The symbols move the points like this.
Z66: π>Z71, γ>Z54
Z931: π>Z662, γ>Z367
Z750: π>Z267, γ>Z651
Z325: π>Z577, γ>Z666
Z367: π>Z880, γ>Z533
Z95: π>Z805, γ>Z942
Z157: π>Z413, γ>Z467
Z623: π>Z667, γ>Z846
Z577: π>Z393, γ>Z336
Z132: π>Z702, γ>Z576
Z306: π>Z590, γ>Z942
Z54: π>Z532, γ>Z223
Z190: π>Z118, γ>Z985
Z178: π>Z463, γ>Z709
Z473: π>Z662, γ>Z102
Z851: π>Z291, γ>Z182
Z109: π>Z102, γ>Z66
Z336: π>Z306, γ>Z51
Z692: π>Z498, γ>Z325
Z846: π>Z178, γ>Z709
Z500: π>Z702, γ>Z225
Z817: π>Z536, γ>Z325
Z311: π>Z30, γ>Z739
Z155: π>Z367, γ>Z880
Z962: π>Z157, γ>Z413
Z825: π>Z243, γ>Z667
Z292: π>Z379, γ>Z595
Z805: π>Z50, γ>Z132
Z327: π>Z327, γ>Z292
Z536: π>Z480, γ>Z306
Z849: π>Z227, γ>Z278
Z985: π>Z357, γ>Z283
Z595: π>Z327, γ>Z884
Z215: π>Z369, γ>Z662
Z51: π>Z851, γ>Z667
Z667: π>Z846, γ>Z178
Z395: π>Z851, γ>Z883
Z498: π>Z348, γ>Z577
Z502: π>Z223, γ>Z341
Z278: π>Z502, γ>Z59
Z651: π>Z567, γ>Z931
Z803: π>Z50, γ>Z178
Z267: π>Z651, γ>Z567
Z705: π>Z76, γ>Z990
Z393: π>Z212, γ>Z803
Z212: π>Z803, γ>Z990
Z398: π>Z473, γ>Z662
Z834: π>Z709, γ>Z846
Z182: π>Z500, γ>Z348
Z662: π>Z520, γ>Z363
Z470: π>Z834, γ>Z805
Z590: π>Z942, γ>Z739
Z59: π>Z532, γ>Z421
Z709: π>Z225, γ>Z834
Z283: π>Z880, γ>Z109
Z225: π>Z834, γ>Z115
Z520: π>Z880, γ>Z283
Z542: π>Z750, γ>Z267
Z130: π>Z51, γ>Z851
Z700: π>Z467, γ>Z393
Z50: π>Z962, γ>Z157
Z369: π>Z931, γ>Z367
Z102: π>Z190, γ>Z118
Z413: π>Z467, γ>Z457
Z501: π>Z393, γ>Z212
Z942: π>Z739, γ>Z132
Z884: π>Z292, γ>Z379
Z291: π>Z182, γ>Z500
Z576: π>Z542, γ>Z182
Z90: π>Z576, γ>Z542
Z714: π>Z66, γ>Z700
Z341: π>Z623, γ>Z667
Z71: π>Z54, γ>Z54
Z118: π>Z985, γ>Z59
Z156: π>Z883, γ>Z457
Z379: π>Z825, γ>Z985
Z76: π>Z700, γ>Z501
Z467: π>Z457, γ>Z803
Z480: π>Z306, γ>Z267
Z357: π>Z595, γ>Z178
Z363: π>Z283, γ>Z160
Z160: π>Z109, γ>Z102
Z30: π>Z398, γ>Z473
Z223: π>Z341, γ>Z623
Z227: π>Z278, γ>Z639
Z533: π>Z988, γ>Z183
Z222: π>Z215, γ>Z369
Z639: π>Z379, γ>Z532
Z567: π>Z931, γ>Z155
Z666: π>Z336, γ>Z130
Z532: π>Z421, γ>Z714
Z880: π>Z190, γ>Z190
Z883: π>Z90, γ>Z567
Z990: π>Z692, γ>Z498
Z702: π>Z805, γ>Z156
Z457: π>Z267, γ>Z536
Z988: π>Z183, γ>Z222
Z421: π>Z714, γ>Z884
Z348: π>Z470, γ>Z95
Z243: π>Z849, γ>Z227
Z463: π>Z709, γ>Z291
Z739: π>Z132, γ>Z702
Z115: π>Z705, γ>Z76
Z183: π>Z398, γ>Z215

The rows follow the links: the fewer symbols apart two points are, the more alike their rows tend to be.

Known rows, each with its point:
-4	-10	48	-1	25	17	13	49	-10	-54	-16	105	30	8	21	48	-30	-32	-13	-21	-49	14	-42	-4	-46	-43	-37	20	-2	36	55	-39	-51	-13	-18	-56	23	-63	2	-21	0	3	-15; point Z155
42	-25	2	48	-35	3	-94	-32	11	14	4	-31	51	-1	14	-12	10	-38	34	55	20	-38	-16	41	11	44	-82	-10	-16	-11	-21	30	-23	-32	-13	5	68	-31	-30	-26	-51	-44	27; point Z595
-41	-37	41	-8	10	22	30	36	-1	-76	38	106	31	-10	-5	12	-26	-35	-10	-14	-24	37	-19	-9	-36	-18	-71	43	-19	16	29	31	-69	-26	3	-61	24	-33	-20	-11	12	-10	10; point Z880
52	41	10	-17	10	6	-79	18	1	22	-63	-29	-9	-18	-17	-4	11	9	13	-81	13	-38	-11	26	40	-52	39	-17	-1	49	-33	-89	8	14	1	-76	28	-4	6	4	-43	-26	-21; point Z413
12	-9	24	3	32	-25	63	7	-21	16	42	-2	8	-46	-30	-13	50	25	-5	31	73	-6	60	-10	44	15	32	8	-3	-12	-29	94	-14	-7	-8	25	-44	39	11	86	19	8	48; point Z325
-72	-16	-41	-76	-42	15	54	-8	20	-1	33	-11	-52	-1	-30	-58	-24	10	-16	-80	10	35	-1	-37	27	48	7	28	-40	-11	3	0	34	8	52	-46	13	60	24	-9	38	-3	0; point Z71
-46	-55	30	-17	-12	16	26	16	7	-62	54	83	28	-16	-13	-12	-16	-34	-5	-11	5	35	-13	-13	-16	20	-87	45	-35	1	20	58	-66	-39	12	-59	44	-9	-17	-2	10	-25	30; point Z190
-25	-7	34	34	33	18	-19	30	-17	-84	-4	93	13	19	14	36	-26	-7	-2	1	-70	41	-13	-3	-63	-86	-21	26	18	20	15	-32	-60	7	-20	-35	-15	-42	-23	-34	8	18	-25; point Z222
-66	6	-70	-13	-40	17	10	-41	16	-4	1	-38	-70	47	11	-36	-45	23	-5	-15	-60	47	-1	-26	-36	17	25	-1	8	-32	-3	-40	61	36	34	47	-29	38	6	-63	35	29	-38; point Z341
29	12	12	38	37	-39	54	0	-21	35	7	-25	7	-2	15	26	41	27	-10	91	27	-14	38	-3	10	10	52	-28	30	-28	-5	56	20	10	-38	103	-64	14	14	56	7	35	18; point Z348
19	12	8	32	31	-4	-48	0	-17	-17	11	-15	-11	-33	-49	-36	43	44	26	-29	43	1	65	18	52	-68	49	12	7	5	-96	29	-36	23	0	-47	-27	59	-9	53	-7	-11	18; point Z212
-30	-21	-50	-44	-69	23	-21	-42	36	24	21	-54	-9	11	-13	-57	-23	-27	13	-40	15	-5	-31	-4	21	90	-56	7	-42	-21	-1	5	32	-16	53	-27	66	17	-4	-44	0	-40	6; point Z639
-50	7	-63	31	-33	6	-12	-51	7	-10	1	-52	-56	58	15	-25	-35	27	7	33	-63	37	8	-12	-40	-1	22	-14	22	-42	-14	-26	51	37	19	79	-44	31	-9	-66	28	36	-36; point Z667
-64	-8	-64	-60	-66	21	18	-36	32	19	11	-45	-49	26	-4	-52	-41	-6	-4	-55	-18	27	-24	-28	2	66	-12	5	-31	-18	15	-29	55	11	57	-9	30	39	12	-53	22	-7	-16; point Z278
16	1	12	-6	27	-37	88	9	-22	33	39	-4	13	-20	-9	5	50	20	-7	58	59	-9	44	-24	32	38	33	-5	6	-20	0	91	14	-11	-18	60	-48	28	23	73	18	22	47; point Z336
9	-4	47	-27	38	-25	116	50	-17	10	15	62	42	-12	25	55	8	-31	-30	40	16	-8	-16	-36	-10	36	-10	3	-2	9	81	43	-4	-33	-32	37	-15	-41	25	42	20	25	24; point Z311
27	-28	-11	68	-37	15	-98	-48	15	-2	10	-37	43	8	8	-17	3	-30	33	67	-1	-23	-6	50	-8	30	-76	-6	-4	-25	-34	34	-26	-28	-1	19	54	-32	-44	-50	-39	-38	19; point Z357
-33	9	-45	55	-20	9	-30	-44	3	-12	-11	-44	-51	51	18	-11	-23	26	11	45	-68	40	18	7	-47	-32	27	-11	36	-40	-27	-25	23	45	4	77	-51	15	-17	-63	16	35	-38; point Z846
-18	-2	34	25	33	20	-10	33	-12	-82	-10	97	17	13	17	44	-33	-15	-8	-6	-68	31	-22	4	-62	-79	-25	26	17	26	24	-35	-59	4	-20	-33	-9	-48	-19	-30	4	17	-24; point Z369
19	26	-14	59	19	-27	-3	-21	-11	22	-23	-47	-19	25	32	24	11	32	-1	85	-25	-1	28	5	-26	-19	55	-40	47	-26	-11	-5	34	26	-32	117	-71	0	0	-4	3	42	-27; point Z470
53	26	15	-13	23	-32	60	18	-10	78	-42	-24	18	0	42	61	16	-6	-25	43	22	-48	-23	-1	2	36	37	-47	20	9	70	-18	53	-6	-32	76	-14	-45	34	33	-9	18	-7; point Z702
39	10	29	-42	19	-37	90	29	-8	72	-5	-1	30	-22	25	46	25	-16	-30	37	46	-41	-12	-20	30	64	16	-25	-2	5	71	26	37	-26	-21	49	-3	-26	37	59	6	6	23; point Z590

Each walk starts at a row. The symbols on each line, taken left to right, move it on to the next point.
Each answer is a row, close to the row of the point it stands for.
new walk
0	7	-6	68	29	-1	-52	-14	-17	-35	14	-22	-24	-10	-39	-35	27	55	25	14	8	23	72	15	13	-76	46	7	30	-8	-99	30	-29	27	-5	4	-60	53	-25	26	2	11	6
γ γ γ π -> 34	29	4	23	20	3	-93	-4	-7	-1	-30	-37	-20	-21	-43	-26	28	39	25	-54	19	-15	39	32	44	-80	60	-5	13	25	-85	-38	-14	31	-2	-57	-10	35	-13	24	-24	-19	-13
π π γ γ π γ -> 33	21	36	-30	20	-4	12	48	-3	13	-55	56	24	6	40	72	-19	-30	-19	-29	-33	-26	-63	1	-19	-21	-2	-14	6	42	78	-85	1	-6	-24	-32	29	-69	25	-14	-19	10	-27
new walk
65	41	25	-40	19	-8	-39	32	-1	47	-70	-20	9	-20	1	30	9	0	-1	-71	21	-59	-28	17	47	-22	48	-26	0	54	10	-84	20	7	-17	-60	33	-20	27	22	-36	-19	-17
γ π γ π γ γ -> -12	-3	39	16	24	21	1	35	-14	-72	-8	102	23	14	7	44	-28	-22	-7	-13	-65	30	-27	2	-53	-67	-27	34	9	23	33	-29	-67	1	-16	-47	1	-54	-10	-30	9	15	-15
π π γ γ -> -48	-50	30	-19	-5	15	40	23	-2	-66	60	94	25	-15	-13	-11	-15	-29	-8	-14	-3	43	-10	-10	-22	6	-71	47	-31	0	19	60	-66	-30	10	-65	31	-5	-18	2	20	-17	33
new walk
54	22	38	-52	27	-34	56	43	-8	75	-28	-8	24	-41	6	38	38	-5	-24	-20	71	-61	-13	-5	57	37	42	-25	-9	33	42	-5	30	-21	-21	-8	18	-18	35	77	-20	-10	24
γ γ γ π π π -> 55	44	3	-4	14	6	-81	9	-4	23	-60	-34	-9	-13	-16	2	15	18	16	-74	11	-43	-1	34	40	-56	55	-15	12	40	-45	-82	9	22	-1	-66	20	-2	5	9	-34	-18	-22
π γ γ γ π γ -> 60	36	28	-46	17	-13	5	43	-4	52	-60	13	23	-4	34	59	-2	-30	-24	-39	2	-49	-62	7	12	4	16	-29	1	47	69	-82	22	-3	-20	-24	37	-59	35	6	-26	-4	-17
new walk
66	47	23	-36	23	-23	5	34	-4	65	-67	-14	22	-3	34	60	4	-24	-14	-15	12	-69	-42	0	18	8	39	-42	8	44	58	-75	46	-3	-31	5	15	-50	35	16	-27	5	-23
γ γ π π π π -> 41	17	28	-35	25	-36	88	30	-11	69	-12	-6	34	-22	24	47	29	-20	-26	43	45	-50	-14	-24	25	63	24	-29	-1	7	68	25	43	-26	-25	57	-11	-26	33	54	4	15	18
π π γ π γ γ π -> 1	4	41	-3	32	13	2	48	-10	-52	-28	98	26	11	25	61	-28	-28	-14	-22	-57	10	-49	-3	-51	-57	-19	14	7	33	54	-53	-38	-5	-23	-42	9	-63	-1	-23	-4	12	-26
new walk
-40	-21	42	7	26	21	32	39	-12	-84	27	113	24	0	-4	26	-30	-24	-10	-7	-48	39	-12	-14	-46	-55	-44	45	1	15	27	16	-71	-12	-9	-46	-7	-34	-17	-16	17	14	0
π γ γ γ -> -62	-15	-36	-77	-42	19	53	-9	17	-3	43	1	-39	-8	-34	-57	-13	4	-7	-80	19	38	2	-35	28	46	-8	37	-46	-11	-2	14	21	9	56	-58	24	55	23	2	41	-12	11
γ γ π π π π π -> -15	12	-47	73	-15	11	-64	-55	7	-16	-18	-55	-38	46	16	-13	-16	28	14	53	-58	22	21	24	-46	-40	17	-17	36	-36	-46	-22	16	35	0	70	-42	11	-23	-54	1	21	-35
new walk
-18	-52	6	11	-37	12	-34	-19	18	-33	51	24	46	-5	-7	-26	-12	-49	22	23	10	5	-21	8	-3	52	-112	25	-40	-6	-3	60	-41	-44	11	-38	68	-17	-31	-28	-17	-44	41
γ γ γ γ -> -68	-12	-50	-79	-49	17	49	-20	20	5	31	-14	-53	0	-25	-60	-28	10	-6	-76	3	38	-4	-37	19	48	6	25	-36	-19	3	-3	39	15	53	-39	8	59	24	-18	39	-4	0
γ π γ π γ π -> -9	11	-29	80	9	-9	-37	-37	-10	-23	-11	-37	-36	38	12	-5	-3	45	9	68	-48	29	39	17	-35	-51	39	-22	44	-32	-46	-6	8	37	-16	83	-66	19	-19	-29	6	37	-27
new walk
-22	10	-36	67	-3	4	-43	-43	-1	-21	-13	-35	-35	46	17	-1	-17	32	12	63	-62	36	22	15	-50	-43	25	-21	42	-38	-35	-25	19	37	-7	86	-56	16	-26	-51	9	36	-37
π π γ γ π γ γ -> 8	9	3	41	30	2	-48	-7	-11	-27	15	-20	-20	-25	-49	-42	40	53	23	-26	30	11	71	26	38	-75	49	17	12	-4	-103	28	-40	24	4	-38	-36	60	-19	47	-1	-8	12
π γ π π π π π γ -> 52	39	6	-17	12	5	-79	12	-4	16	-52	-26	-7	-24	-30	-9	14	13	13	-84	20	-37	2	28	46	-56	48	-9	4	43	-48	-72	-2	20	5	-78	19	5	5	18	-35	-26	-19
new walk
-41	-39	40	-6	14	20	34	28	-12	-83	43	112	33	-7	-7	13	-21	-30	-6	-11	-24	44	-12	-20	-33	-23	-63	49	-16	10	25	36	-67	-18	-3	-61	13	-23	-11	-5	24	0	20
γ γ π γ γ γ π -> -39	-17	-30	-65	-47	14	-1	-18	26	8	30	-20	-29	-19	-38	-72	-4	8	6	-90	43	19	5	-11	50	44	-16	23	-50	-5	-31	8	8	-1	49	-74	50	60	9	11	7	-37	19
π π γ π -> -44	-22	-43	-66	-66	16	7	-29	26	17	37	-29	-31	-2	-23	-67	-9	1	2	-69	25	19	-17	-13	32	73	-34	23	-47	-16	-4	7	29	-2	51	-57	59	51	16	-17	9	-30	19
new walk
64	29	33	-53	22	-25	62	44	-8	70	-36	-1	34	-29	16	49	28	-22	-25	-12	50	-61	-32	-6	39	43	30	-20	-6	28	67	-15	28	-23	-15	-2	19	-39	38	52	-12	0	9
π π π γ γ -> 52	30	15	-24	14	-27	49	24	-4	70	-45	-11	26	10	47	67	2	-23	-28	28	7	-52	-44	-3	-7	37	27	-45	17	14	81	-44	46	-13	-27	65	-2	-55	28	11	-17	17	-17
π π γ γ γ γ γ π -> -33	-26	44	13	33	17	43	39	-16	-84	23	114	21	-1	1	32	-26	-18	-10	4	-45	42	-5	-18	-57	-56	-34	43	8	10	29	18	-73	-8	-10	-32	-16	-31	-17	-5	23	16	1
new walk
-50	-41	31	-15	8	20	58	29	-3	-74	56	104	26	-18	-11	-4	-16	-26	-8	-21	-12	49	-2	-25	-30	-10	-56	56	-22	-1	22	53	-64	-22	10	-57	9	-12	-6	3	26	-3	25
γ π γ π γ γ π π -> -66	7	-65	9	-36	13	-1	-45	18	-7	1	-44	-68	55	11	-27	-39	30	-2	2	-61	49	5	-11	-45	-2	22	-9	14	-34	-4	-39	47	39	28	58	-34	40	-1	-66	32	31	-44
π γ γ γ π γ -> -14	10	-36	71	-1	2	-37	-42	-6	-13	-15	-41	-39	49	22	-2	-14	35	9	64	-61	26	22	14	-46	-42	32	-21	42	-38	-33	-18	19	39	-10	87	-63	13	-21	-44	8	36	-39
